data =
-0.527	-0.747	-0.674	1.671	0.411	0.818	2.030	1.232	0.377	5.733	-1.914	-0.235	0.983
1.352	0.088	1.608	-0.482	-0.646	-2.233	-1.893	0.313	0.318	-2.687	2.327	1.345	0.182
-3.523	-1.154	0.298	-0.641	0.318	2.268	-0.381	-0.421	-0.875	-2.251	0.852	-0.485	3.118
4.244	-0.566	-1.495	0.343	-0.137	-1.318	0.505	-3.403	0.318	0.865	1.625	1.762	-2.545
2.351	-0.278	-0.494	2.156	-0.138	-1.064	-0.460	1.374	-0.931	1.583	1.049	0.039	-1.468
-0.240	0.617	-0.007	0.300	0.224	-0.504	1.059	-0.681	0.426	-0.160	-0.255	2.319	2.241
0.865	0.237	-0.639	0.082	0.777	-0.045	-0.177	-1.495	1.079	3.147	-0.406	1.468	-2.361
1.221	0.260	-2.882	1.003	0.880	0.775	0.070	0.145	0.616	-4.458	0.588	0.857	-0.233
0.230	0.479	1.172	-0.864	-0.037	-3.646	0.960	1.429	-0.404	-0.244	-1.292	-1.713	-0.313
-2.284	0.885	-0.087	-0.886	0.993	-0.370	-0.201	1.508	-0.849	0.010	-0.159	0.619	1.695
-0.779	-0.277	0.579	-0.920	0.337	0.384	-2.026	-1.021	-1.031	-1.653	-0.532	0.975	-2.456
0.520	0.877	-0.792	-1.547	-0.196	1.591	0.685	3.426	-0.920	1.936	1.094	-0.749	-2.686
-0.969	-0.307	-1.025	0.432	0.216	-0.190	-0.770	-1.277	-0.232	-2.074	-0.363	0.605	1.360
-3.043	-0.926	0.370	0.433	0.361	0.594	-0.371	0.378	0.143	6.145	-0.054	-1.808	-2.237
-0.350	0.184	0.050	-1.796	-1.966	2.465	0.017	1.427	-0.748	-6.551	-1.265	-0.408	-1.970
-1.202	-0.158	0.642	-0.470	0.392	-1.840	-1.996	-2.376	-1.143	-4.232	0.938	-0.789	1.601
Rows and columns are counted from 1.
(1, 1) -> -0.527
(14, 7) -> -0.371
(16, 5) -> 0.392
(13, 12) -> 0.605
(10, 4) -> -0.886
(7, 3) -> -0.639
(3, 8) -> -0.421
(9, 5) -> -0.037
(15, 13) -> -1.970
(12, 9) -> -0.920
(11, 1) -> -0.779
(13, 2) -> -0.307
(6, 7) -> 1.059
(5, 4) -> 2.156
(4, 10) -> 0.865
(4, 11) -> 1.625
(16, 4) -> -0.470
(16, 11) -> 0.938
(10, 8) -> 1.508
(16, 2) -> -0.158
(10, 7) -> -0.201
(4, 9) -> 0.318
(6, 13) -> 2.241
(8, 4) -> 1.003
(11, 9) -> -1.031
(2, 9) -> 0.318
(1, 5) -> 0.411
(15, 8) -> 1.427
(10, 2) -> 0.885
(4, 5) -> -0.137
(2, 11) -> 2.327
(7, 7) -> -0.177
(2, 7) -> -1.893
(16, 7) -> -1.996
(6, 2) -> 0.617
(15, 12) -> -0.408
(3, 4) -> -0.641
(12, 5) -> -0.196

arr =
array([[129,  80, 156, 128, 129, 151, 135, 130,  76,  95, 132, 152,  64],
       [ 84, 145,  99, 107, 147, 116, 109,  98, 110, 103, 125, 134, 139],
       [118, 192, 167, 114,  92, 129, 124, 143, 150,  70, 148, 131, 113],
       [126, 112, 170, 144,  99, 181, 133, 134,  78,  55, 153, 156,  36],
       [176, 126,  96, 153, 125, 102, 140, 148, 152, 160, 123, 118, 156],
       [116,  57,  60, 137, 127, 141, 110, 156, 110, 162, 105, 117, 167],
       [235,  89, 153, 113,  72, 121, 141, 222, 182, 196, 129, 122, 181],
       [ 87, 144, 178, 131, 122, 150, 130,  99, 110,  89, 135, 137,  68],
       [125, 114, 116, 127, 133, 123, 128, 129, 102,  92, 129, 135,  97]])
Rows and columns are counted from 1.
(1, 1): 129
(1, 11): 132
(7, 2): 89
(5, 1): 176
(1, 9): 76
(3, 2): 192
(1, 7): 135
(9, 3): 116
(3, 6): 129
(9, 4): 127
(2, 1): 84
(6, 4): 137
(2, 9): 110
(4, 13): 36
(7, 1): 235
(1, 8): 130
(8, 12): 137
(3, 13): 113
(8, 6): 150
(5, 5): 125
(5, 13): 156
(5, 6): 102
(7, 4): 113
(4, 2): 112
(2, 3): 99
(9, 6): 123
(3, 7): 124
(8, 13): 68
(8, 4): 131
(4, 5): 99
(4, 10): 55
(9, 8): 129
(3, 12): 131
